Below is a small trained network, with its code and all its weights. Each question gives an input and a class and asks what happens when units are switched off, that is, made to give their printed mean instead of their output.

import numpy as np


def w(rows, s, z=0):
    codes = np.array(rows[::2]) - 128.0
    scale = np.full(codes.shape[1], s)
    scale[-1] = z or s
    return codes * scale


def f(y):
    return np.maximum(y, 0)


def log_softmax(a):
    a = a - a.max(-1, keepdims=True)
    return a - np.log(np.exp(a).sum(-1, keepdims=True))


def net(x, mask):
    res = np.array(x, float).reshape(1, 3) / 4 @ E
    y = f(res @ A[0][:, :-1].T + A[0][:, -1])
    res = res + np.where(mask, y, B[0][:, -1]) @ B[0][:, :-1]
    return log_softmax(res[-1] @ U[:, :-1].T + U[:, -1])


A, B = {}, {}
E = w([
[66,143,87,56,234,193,134,255],'x0',
[213,68,27,189,132,231,234,97],'x1',
[96,40,198,43,23,164,195,212],'x2',
],0.0069)
A[0] = w([
[136,144,161,172,38,64,108,92,101],'n0',
[43,181,235,70,127,25,31,142,163],'n1',
[207,94,161,158,29,102,117,66,60],'n2',
[137,217,46,203,196,118,99,76,4],'n3',
[107,58,188,49,7,177,182,164,75],'n4',
[208,73,35,167,128,219,254,102,132],'n5',
[95,52,177,95,50,150,204,167,56],'n6',
[88,138,123,71,207,165,122,184,56],'n7',
[182,118,164,164,56,72,135,74,30],'n8',
[89,139,87,72,199,180,128,182,1],'n9',
[206,152,127,143,183,136,68,120,88],'n10',
],0.0072,0.00086)
B[0] = w([
[65,75,166,145,145,183,141,216,185],'n0',
[74,85,1,28,39,58,211,108,235],'n1',
[80,86,177,183,208,172,186,185,197],'n2',
[211,168,152,124,166,71,62,71,201],'n3',
[240,190,147,102,197,55,32,71,217],'n4',
[121,95,36,83,6,72,188,102,246],'n5',
[181,223,188,125,156,79,45,29,199],'n6',
[112,102,205,171,146,197,196,179,181],'n7',
[71,73,210,212,181,222,168,178,186],'n8',
[77,84,187,192,191,205,148,182,182],'n9',
[137,166,139,145,120,112,70,81,162],'n10',
],0.0068,0.011)
U = w([
[119,114,65,97,37,114,163,119,253],'0',
[178,174,162,129,174,113,6,88,96],'1',
[104,102,191,168,174,198,157,178,37],'2',
],0.014,0.0014)

Each question gives the input, the list of numbers given to net, and the class t.
The units are the neurons (one row each of A and B). Each row of codes is followed by its name. A weight is (code - 128) times the scale printed after its matrix; where a second scale follows, it is the last column's (A, B and U).
mask holds one flag per neuron, in row order. A switched-off neuron (its flag False) gives its mean, the last column of its row in B, instead of its output. The means were averaged over made-up inputs and are rounded, as every weight is.
A unit's drop is (log p(t) with every unit on - log p(t) with that unit switched off) / (log p(t) with every unit on - log p(t) with every unit switched off).
The circuit of an input: a set's keep is (log p(t) with only the set's units on - log p(t) with every unit switched off) / (log p(t) with every unit on - log p(t) with every unit switched off). Starting from all 11 units, units are removed one at a time, each time the one whose removal leaves the highest keep (on an exact tie, the one counted first), for as long as the keep stays at least 0.8.
circuit, biggest first: the units of the circuit, biggest drop first
top k neurons: the k neurons with the biggest drops, biggest first
drop when u is switched off: that unit's drop, to one decimal
input [8,-7,-6], class 2: circuit, biggest first => (n7)
input [-7,6,0], class 2: top 2 neurons => (n2; n8)
input [-1,-6,-5], class 0: top 3 neurons => (n1; n4; n6)
input [8,-6,8], class 1: top 2 neurons => (n4; n6)
input [-1,2,4], class 1: circuit, biggest first => (n1; n4)
input [8,8,6], class 0: top 3 neurons => (n5; n8; n2)
input [-7,-7,-5], class 0: top 3 neurons => (n1; n9; n7)
input [-1,4,8], class 1: top 2 neurons => (n4; n6)
input [-4,3,4], class 1: top 2 neurons => (n1; n4)
input [-7,-1,5], class 2: top 3 neurons => (n2; n8; n0)
input [-6,0,1], class 2: drop when n1 is switched off => 0.0
input [-5,1,-3], class 2: drop when n4 is switched off => 0.1
input [-4,-7,0], class 0: drop when n1 is switched off => 1.6
input [-6,0,8], class 1: circuit, biggest first => (n4)
input [-3,-5,-3], class 0: drop when n1 is switched off => 0.7
